Small tables with named rows and columns. After each table, cells are looked up by row and column.

funep =
,bur,lekolu,dodelof,bil,kifilep,bidam,tiru,gep,nafogi,dol
pudu,0.58,0.56,0.56,0.51,0.57,0.49,0.50,0.57,0.49,0.57
dapem,0.49,0.47,0.61,0.53,0.47,0.49,0.71,0.52,0.77,0.41
fepu,0.52,0.51,0.58,0.53,0.44,0.58,0.52,0.55,0.63,0.57
fus,0.45,0.84,0.43,0.46,0.48,0.38,0.66,0.61,0.54,0.52
bapo,0.58,0.67,0.57,0.58,0.59,0.46,0.57,0.47,0.56,0.39
mumafi,0.62,0.48,0.74,0.51,0.45,0.64,0.61,0.47,0.23,0.61
gedonaf,0.66,0.61,0.58,0.56,0.55,0.40,0.54,0.46,0.40,0.48
tovele,0.67,0.59,0.80,0.81,0.29,0.44,0.69,0.62,0.44,0.15
vofa,0.56,0.45,0.66,0.58,0.51,0.69,0.52,0.50,0.60,0.44
tiz,0.47,0.69,0.60,0.65,0.74,0.32,0.50,0.53,0.76,0.14
nabovu,0.73,0.74,0.59,0.71,0.72,0.31,0.22,0.44,0.24,0.58
nesis,0.59,0.49,0.61,0.55,0.38,0.64,0.70,0.60,0.31,0.55
zuk,0.48,0.64,0.54,0.58,0.68,0.42,0.60,0.48,0.70,0.28

kifilep of mumafi: 0.45
bur of mumafi: 0.62
bil of fepu: 0.53
kifilep of fus: 0.48
lekolu of mumafi: 0.48
bur of vofa: 0.56
tiru of gedonaf: 0.54
bur of nabovu: 0.73
bidam of bapo: 0.46
dol of vofa: 0.44
lekolu of fepu: 0.51
bidam of tiz: 0.32
gep of nabovu: 0.44
bur of nesis: 0.59
nafogi of zuk: 0.70

sosen.csv
,zetot,fad,nov,pep
tadire,96,108,136,81
lepofut,134,163,132,95
golaza,114,138,208,173
gifo,128,105,188,114
vofu,155,82,181,64
guv,99,102,174,155
rilibir,210,110,91,155
sog,88,141,175,138
rirasoz,181,8,207,80
tud,4,52,170,204
bigas,183,126,157,101
ruful,143,94,222,103
notoz,187,155,129,112

fad of sog = 141
fad of gifo = 105
zetot of guv = 99
nov of guv = 174
nov of bigas = 157
pep of guv = 155
pep of rirasoz = 80
nov of vofu = 181
fad of lepofut = 163
zetot of bigas = 183
fad of vofu = 82
nov of ruful = 222
fad of guv = 102
nov of sog = 175
fad of rilibir = 110
nov of notoz = 129
zetot of rirasoz = 181
zetot of golaza = 114
nov of tud = 170
Which row has the largest pep? tud

zak:
fields: fufik, tuf, fug, luti, nin, veb
besivug: [2.3, 2.3, 0.7, -5.1, 3.8, 0.9]
bas: [-0.9, 0.0, -3.2, -0.4, -0.5, 0.8]
mola: [4.5, 5.7, -4.0, 0.6, -2.7, -1.1]
pobok: [0.4, 0.3, 1.0, 1.3, 8.0, 2.1]
lat: [-2.7, 2.7, 1.4, 3.6, 2.3, 3.0]
nir: [0.0, -1.2, 2.2, -0.7, 1.9, 1.5]
puzuruz: [-4.5, -4.5, 2.4, 9.8, -3.6, 0.8]
sarufos: [1.5, 5.2, -1.3, -0.2, -1.3, 3.2]
bif: [1.5, 4.2, -1.4, 2.4, -2.6, -1.0]

veb of pobok is 2.1
fufik of mola is 4.5
fug of bif is -1.4
veb of lat is 3.0
fug of puzuruz is 2.4
fufik of puzuruz is -4.5
tuf of pobok is 0.3
Which row has the largest nin? pobok

Table ragibin
         piduzu    vos  fasop   nubi  zezero  magik  lumubo    pas  nevib  sugoro
siz       33110  47050  61048  35739   44238  57241   41843  34273  46443   48383
meto      15127  82793  72677  84006   87872  87445   79632  37030  37407   85879
zegabe    75426  59905  44759  76442   61952  24668   62823  75237  62101   59618
viditid   33994  33333  44674  72202   33921  41957   71095  38498  33070   52603
ranu      89982  74381  47455  81222   79869  50603   65111  89085  72254   73899
kidi      40997  78161  70535  46939   75279  89636   54490  39606  56800   58251
viguf     66877  57621  61459  21248   45389  89492   23313  50159  81729   44557
dif       41490  57665  50175  68033   54223  44488   63227  50056  42461   53488
seki      72700  76528  57869  78630   83037  62891   61587  79851  72883   83144

viditid, fasop -> 44674
siz, zezero -> 44238
kidi, lumubo -> 54490
seki, sugoro -> 83144
zegabe, sugoro -> 59618
seki, nubi -> 78630
dif, lumubo -> 63227
meto, lumubo -> 79632
ranu, pas -> 89085
kidi, zezero -> 75279
meto, sugoro -> 85879
viditid, nubi -> 72202

vibivit:
|  | giziz | finik | pako | tuti | pavi | lobok | ber |
|---|---|---|---|---|---|---|---|
| lanet | -43 | 37 | 14 | 46 | -58 | 75 | 39 |
| bodo | 15 | 27 | 21 | 35 | 4 | 22 | 27 |
| rebopog | -9 | 32 | 26 | 36 | -13 | 48 | 33 |
| zedake | 4 | 43 | 3 | 43 | -25 | 49 | 23 |
| bafe | 8 | 40 | 26 | 41 | -10 | 24 | 14 |
| falu | -11 | 46 | 4 | 45 | -33 | 62 | 21 |
| zes | 9 | 39 | 7 | 40 | -11 | 42 | 23 |
| lerafop | -40 | 30 | 39 | 40 | -35 | 58 | 34 |
| vav | -32 | 33 | 34 | 53 | -57 | 8 | 20 |

pavi of lerafop: -35
ber of falu: 21
giziz of zes: 9
ber of bodo: 27
pako of vav: 34
tuti of lerafop: 40
pako of rebopog: 26
lobok of vav: 8
ber of zedake: 23
finik of bafe: 40
finik of vav: 33
finik of zes: 39
giziz of lanet: -43
tuti of lanet: 46
tuti of zes: 40
finik of lanet: 37
giziz of bodo: 15
pako of falu: 4
Which row has the largest pako? lerafop

